Below is a small trained network, with its code and all its weights. Each question gives an input and a class and asks what happens when units are switched off, that is, made to give their printed mean instead of their output.

import numpy as np


def w(rows, s, z=0):
    codes = np.array(rows[::2]) - 128.0
    scale = np.full(codes.shape[1], s)
    scale[-1] = z or s
    return codes * scale


def norm(h):
    return h / np.sqrt((h * h).mean(-1, keepdims=True) + 1e-5)


def f(y):
    return y / 2 * (1 + np.tanh(0.7978845608 * (y + 0.044715 * y**3)))


def log_softmax(a):
    a = a - a.max(-1, keepdims=True)
    return a - np.log(np.exp(a).sum(-1, keepdims=True))


def net(x, mask):
    res = np.array(x, float).reshape(1, 7) / 4 @ E
    u = 0
    for l in range(3):
        y = f(norm(res) @ A[l][:, :-1].T + A[l][:, -1])
        res = res + np.where(mask[u : u + 5], y, B[l][:, -1]) @ B[l][:, :-1]
        u += 5
    return log_softmax(norm(res)[-1] @ U[:, :-1].T + U[:, -1])


A, B = {}, {}
E = w([
[137,138,127,127,126],'x0',
[144,147,130,124,118],'x1',
[111,100,94,201,20],'x2',
[128,127,130,125,127],'x3',
[41,177,74,53,145],'x4',
[127,126,129,125,130],'x5',
[193,56,12,102,119],'x6',
],0.011)
A[0] = w([
[118,143,69,150,53,171],'0.n0',
[168,128,152,255,160,253],'0.n1',
[84,140,103,188,6,179],'0.n2',
[70,155,145,164,166,161],'0.n3',
[20,190,95,138,41,68],'0.n4',
],0.008,0.0037)
B[0] = w([
[96,65,67,122,152,191],'0.n0',
[177,91,186,5,103,253],'0.n1',
[103,71,139,164,73,242],'0.n2',
[113,152,188,70,90,176],'0.n3',
[9,184,134,229,91,205],'0.n4',
],0.011,0.0051)
A[1] = w([
[237,89,195,140,216,14],'1.n0',
[47,164,109,128,84,255],'1.n1',
[72,225,52,66,213,169],'1.n2',
[84,219,208,110,163,49],'1.n3',
[47,156,247,209,67,72],'1.n4',
],0.012,0.0019)
B[1] = w([
[64,186,83,187,102,230],'1.n0',
[127,198,142,134,192,207],'1.n1',
[210,108,103,69,129,213],'1.n2',
[8,137,153,51,149,216],'1.n3',
[221,141,156,52,124,255],'1.n4',
],0.017,0.0083)
A[2] = w([
[149,86,61,170,123,122],'2.n0',
[130,174,133,111,144,176],'2.n1',
[109,185,21,209,153,4],'2.n2',
[137,118,249,140,125,178],'2.n3',
[28,216,225,121,122,170],'2.n4',
],0.018,0.0032)
B[2] = w([
[84,185,186,170,133,169],'2.n0',
[120,70,111,169,162,165],'2.n1',
[72,166,166,8,231,186],'2.n2',
[172,108,17,105,172,177],'2.n3',
[127,98,119,245,75,248],'2.n4',
],0.017,0.018)
U = w([
[77,109,160,249,78,255],'0',
[20,198,146,49,211,16],'1',
[227,102,90,24,116,159],'2',
],0.012,0.00052)

Each question gives the input, the list of numbers given to net, and the class t.
The units are the neurons (one row each of A and B). Each row of codes is followed by its name. A weight is (code - 128) times the scale printed after its matrix; where a second scale follows, it is the last column's (A, B and U).
mask holds one flag per neuron, layer by layer. A switched-off neuron (its flag False) gives its mean, the last column of its row in B, instead of its output. The means were averaged over made-up inputs and are rounded, as every weight is.
A unit's drop is (log p(t) with every unit on - log p(t) with that unit switched off) / (log p(t) with every unit on - log p(t) with every unit switched off).
The circuit of an input: a set's keep is (log p(t) with only the set's units on - log p(t) with every unit switched off) / (log p(t) with every unit on - log p(t) with every unit switched off). Starting from the 12 units with the biggest drops (on a tie, the unit counted first), units are removed one at a time, each time the one whose removal leaves the highest keep (on an exact tie, the one counted first), for as long as the keep stays at least 0.8.
units of the circuit, in order: the units of the circuit, biggest drop first
most important unit: the unit with the biggest drop
top k neurons: the k neurons with the biggest drops, biggest first
top k neurons in layer l: the k neurons of layer l with the biggest drops, biggest first
input [6,-8,-6,0,-7,2,-7], class 0: most important unit : 2.n4
input [-6,6,3,-5,4,-4,0], class 0: top 2 neurons : (0.n4; 2.n4)
input [-2,6,2,-6,1,-5,7], class 1: units of the circuit, in order : (1.n4; 2.n4)
input [6,-7,-3,8,-7,-7,2], class 1: units of the circuit, in order : (1.n0; 2.n2)
input [-3,-4,-3,4,-1,-5,-8], class 0: top 2 neurons in layer 1 : (1.n3; 1.n2)
input [2,3,1,-1,6,3,-4], class 0: top 3 neurons : (0.n4; 2.n4; 2.n2)
input [2,-3,0,-8,-6,4,5], class 1: top 3 neurons : (1.n0; 1.n4; 2.n4)
input [-6,6,2,6,8,-5,0], class 0: top 2 neurons : (0.n4; 2.n2)
input [0,-7,1,6,-1,-6,7], class 0: top 4 neurons : (1.n0; 1.n1; 2.n2; 1.n4)
input [-7,3,8,-6,1,-6,8], class 1: top 2 neurons : (1.n4; 2.n4)
input [0,1,-2,2,6,-5,1], class 2: top 4 neurons : (1.n2; 2.n2; 2.n0; 1.n0)
input [4,-2,1,-8,-4,1,-8], class 2: top 2 neurons : (1.n4; 2.n3)
input [-8,2,-2,5,-5,-3,1], class 1: top 4 neurons : (0.n3; 1.n3; 1.n4; 1.n0)
input [2,-7,-8,-3,6,-7,2], class 2: units of the circuit, in order : (1.n2)
input [3,8,3,-3,-8,4,-1], class 2: top 2 neurons in layer 2 : (2.n4; 2.n3)
input [0,-3,-1,6,7,-4,6], class 2: top 3 neurons : (1.n2; 1.n0; 2.n2)
input [-2,4,-1,-3,1,7,3], class 2: top 3 neurons : (0.n2; 1.n2; 2.n4)
input [5,3,2,-5,4,1,8], class 1: top 2 neurons in layer 2 : (2.n4; 2.n0)
input [7,8,2,5,-3,-1,8], class 0: top 3 neurons in layer 2 : (2.n2; 2.n0; 2.n3)
input [-8,8,-3,0,-5,-4,5], class 1: most important unit : 1.n0
input [-6,-4,-1,-5,-5,-1,2], class 1: top 2 neurons in layer 1 : (1.n3; 1.n0)
